Below is a small trained network, with its code and all its weights. Each question gives an input and a class and asks what happens when units are switched off, that is, made to give their printed mean instead of their output.

import numpy as np


def w(rows, s, z=0):
    codes = np.array(rows[::2]) - 128.0
    scale = np.full(codes.shape[1], s)
    scale[-1] = z or s
    return codes * scale


def norm(h):
    return h / np.sqrt((h * h).mean(-1, keepdims=True) + 1e-5)


def f(y):
    return y / 2 * (1 + np.tanh(0.7978845608 * (y + 0.044715 * y**3)))


def log_softmax(a):
    a = a - a.max(-1, keepdims=True)
    return a - np.log(np.exp(a).sum(-1, keepdims=True))


def net(x, mask):
    res = np.array(x, float).reshape(1, 7) / 4 @ E
    u = 0
    for l in range(3):
        y = f(norm(res) @ A[l][:, :-1].T + A[l][:, -1])
        res = res + np.where(mask[u : u + 6], y, B[l][:, -1]) @ B[l][:, :-1]
        u += 6
    return log_softmax(norm(res)[-1] @ U[:, :-1].T + U[:, -1])


A, B = {}, {}
E = w([
[254,94,122,136],'x0',
[130,126,127,126],'x1',
[125,146,133,148],'x2',
[128,127,128,127],'x3',
[147,188,166,89],'x4',
[131,124,129,123],'x5',
[138,103,187,153],'x6',
],0.0091)
A[0] = w([
[194,172,136,154,45],'L0N0',
[69,182,140,202,209],'L0N1',
[166,95,116,112,4],'L0N2',
[92,79,83,103,214],'L0N3',
[139,168,7,89,50],'L0N4',
[94,209,47,140,117],'L0N5',
],0.011,0.0021)
B[0] = w([
[52,172,70,157,196],'L0N0',
[168,73,97,89,253],'L0N1',
[101,129,102,115,150],'L0N2',
[165,70,120,140,221],'L0N3',
[128,102,249,192,232],'L0N4',
[158,111,140,124,244],'L0N5',
],0.011,0.0032)
A[1] = w([
[117,64,115,163,153],'L1N0',
[143,71,155,106,118],'L1N1',
[196,114,110,112,80],'L1N2',
[88,197,86,255,156],'L1N3',
[110,75,125,214,48],'L1N4',
[13,110,124,83,7],'L1N5',
],0.012,0.0019)
B[1] = w([
[112,177,122,100,253],'L1N0',
[129,125,202,61,229],'L1N1',
[120,164,71,92,181],'L1N2',
[164,70,137,40,180],'L1N3',
[110,129,161,88,242],'L1N4',
[129,187,2,163,190],'L1N5',
],0.0079,0.0045)
A[2] = w([
[103,61,109,156,2],'L2N0',
[94,127,30,93,95],'L2N1',
[174,100,148,148,41],'L2N2',
[18,132,139,105,148],'L2N3',
[139,20,90,166,180],'L2N4',
[155,246,131,61,101],'L2N5',
],0.011,0.0028)
B[2] = w([
[71,97,94,236,123],'L2N0',
[188,102,162,76,198],'L2N1',
[179,178,108,198,138],'L2N2',
[254,209,155,175,184],'L2N3',
[31,204,149,123,191],'L2N4',
[46,71,123,158,255],'L2N5',
],0.0085,0.0055)
U = w([
[170,196,5,136,240],'0',
[151,131,218,195,100],'1',
[96,99,139,111,249],'2',
[11,141,130,169,2],'3',
[116,105,150,114,183],'4',
[119,94,152,113,70],'5',
[114,109,145,117,43],'6',
],0.013,0.0022)

Each question gives the input, the list of numbers given to net, and the class t.
The units are the neurons (one row each of A and B). Each row of codes is followed by its name. A weight is (code - 128) times the scale printed after its matrix; where a second scale follows, it is the last column's (A, B and U).
mask holds one flag per neuron, layer by layer. A switched-off neuron (its flag False) gives its mean, the last column of its row in B, instead of its output. The means were averaged over made-up inputs and are rounded, as every weight is.
A unit's drop is (log p(t) with every unit on - log p(t) with that unit switched off) / (log p(t) with every unit on - log p(t) with every unit switched off).
The circuit of an input: a set's keep is (log p(t) with only the set's units on - log p(t) with every unit switched off) / (log p(t) with every unit on - log p(t) with every unit switched off). Starting from the 12 units with the biggest drops (on a tie, the unit counted first), units are removed one at a time, each time the one whose removal leaves the highest keep (on an exact tie, the one counted first), for as long as the keep stays at least 0.8.
units of the circuit, in order: the units of the circuit, biggest drop first
most important unit: the unit with the biggest drop
k most important neurons: the k neurons with the biggest drops, biggest first
k most important neurons of layer l: the k neurons of layer l with the biggest drops, biggest first
input [4,-6,1,-7,7,-3,-5], class 3: most important unit => L2N5
input [-8,-5,-4,8,7,-6,8], class 0: units of the circuit, in order => [L2N3 L1N5 L0N4]
input [-8,-3,-2,8,-7,0,2], class 0: 2 most important neurons => [L1N5 L2N3]
input [-6,2,-7,-1,-7,-1,-8], class 1: 3 most important neurons => [L0N4 L2N3 L0N3]
input [-8,-6,3,4,2,8,8], class 0: units of the circuit, in order => [L1N5 L0N4 L2N3]
input [7,8,-6,7,-3,0,-8], class 1: 3 most important neurons => [L0N4 L1N5 L0N1]
input [7,6,5,-2,8,6,-7], class 3: units of the circuit, in order => [L2N5 L0N0 L0N1 L2N3]
input [3,-3,7,5,2,-6,5], class 2: units of the circuit, in order => [L1N3 L0N0 L2N3]
input [-8,6,-1,-5,-4,-7,5], class 0: units of the circuit, in order => [L1N5 L2N3]
input [8,6,8,-2,-2,-7,6], class 0: units of the circuit, in order => [L0N4 L0N0 L1N2]
input [6,2,-3,-8,-8,3,-6], class 3: 2 most important neurons => [L2N4 L0N4]
input [-4,-5,3,-7,-5,0,-3], class 4: 3 most important neurons => [L0N1 L1N1 L1N0]
input [4,-7,-7,-6,8,-2,-7], class 3: 2 most important neurons of layer 0 => [L0N0 L0N3]
input [4,-4,0,-6,-7,-3,-8], class 1: most important unit => L0N4
input [2,0,-1,-4,-6,3,-3], class 3: 2 most important neurons => [L0N3 L2N4]
input [5,4,3,3,-7,-1,-2], class 3: 2 most important neurons => [L2N4 L1N5]
input [5,2,-2,-5,1,-4,5], class 0: 2 most important neurons of layer 0 => [L0N4 L0N3]
input [3,2,7,0,6,3,0], class 2: 4 most important neurons => [L1N3 L0N0 L2N5 L2N4]
input [4,-2,3,-2,-7,-3,0], class 3: 2 most important neurons => [L2N4 L1N5]
input [4,-6,-4,7,-7,4,4], class 3: units of the circuit, in order => [L2N4]
input [3,-3,5,-5,7,3,-2], class 3: 2 most important neurons => [L2N5 L0N3]
input [-5,8,6,5,-8,3,-8], class 1: 2 most important neurons of layer 2 => [L2N3 L2N5]
input [3,-5,-3,-5,5,5,4], class 3: 2 most important neurons of layer 0 => [L0N4 L0N1]
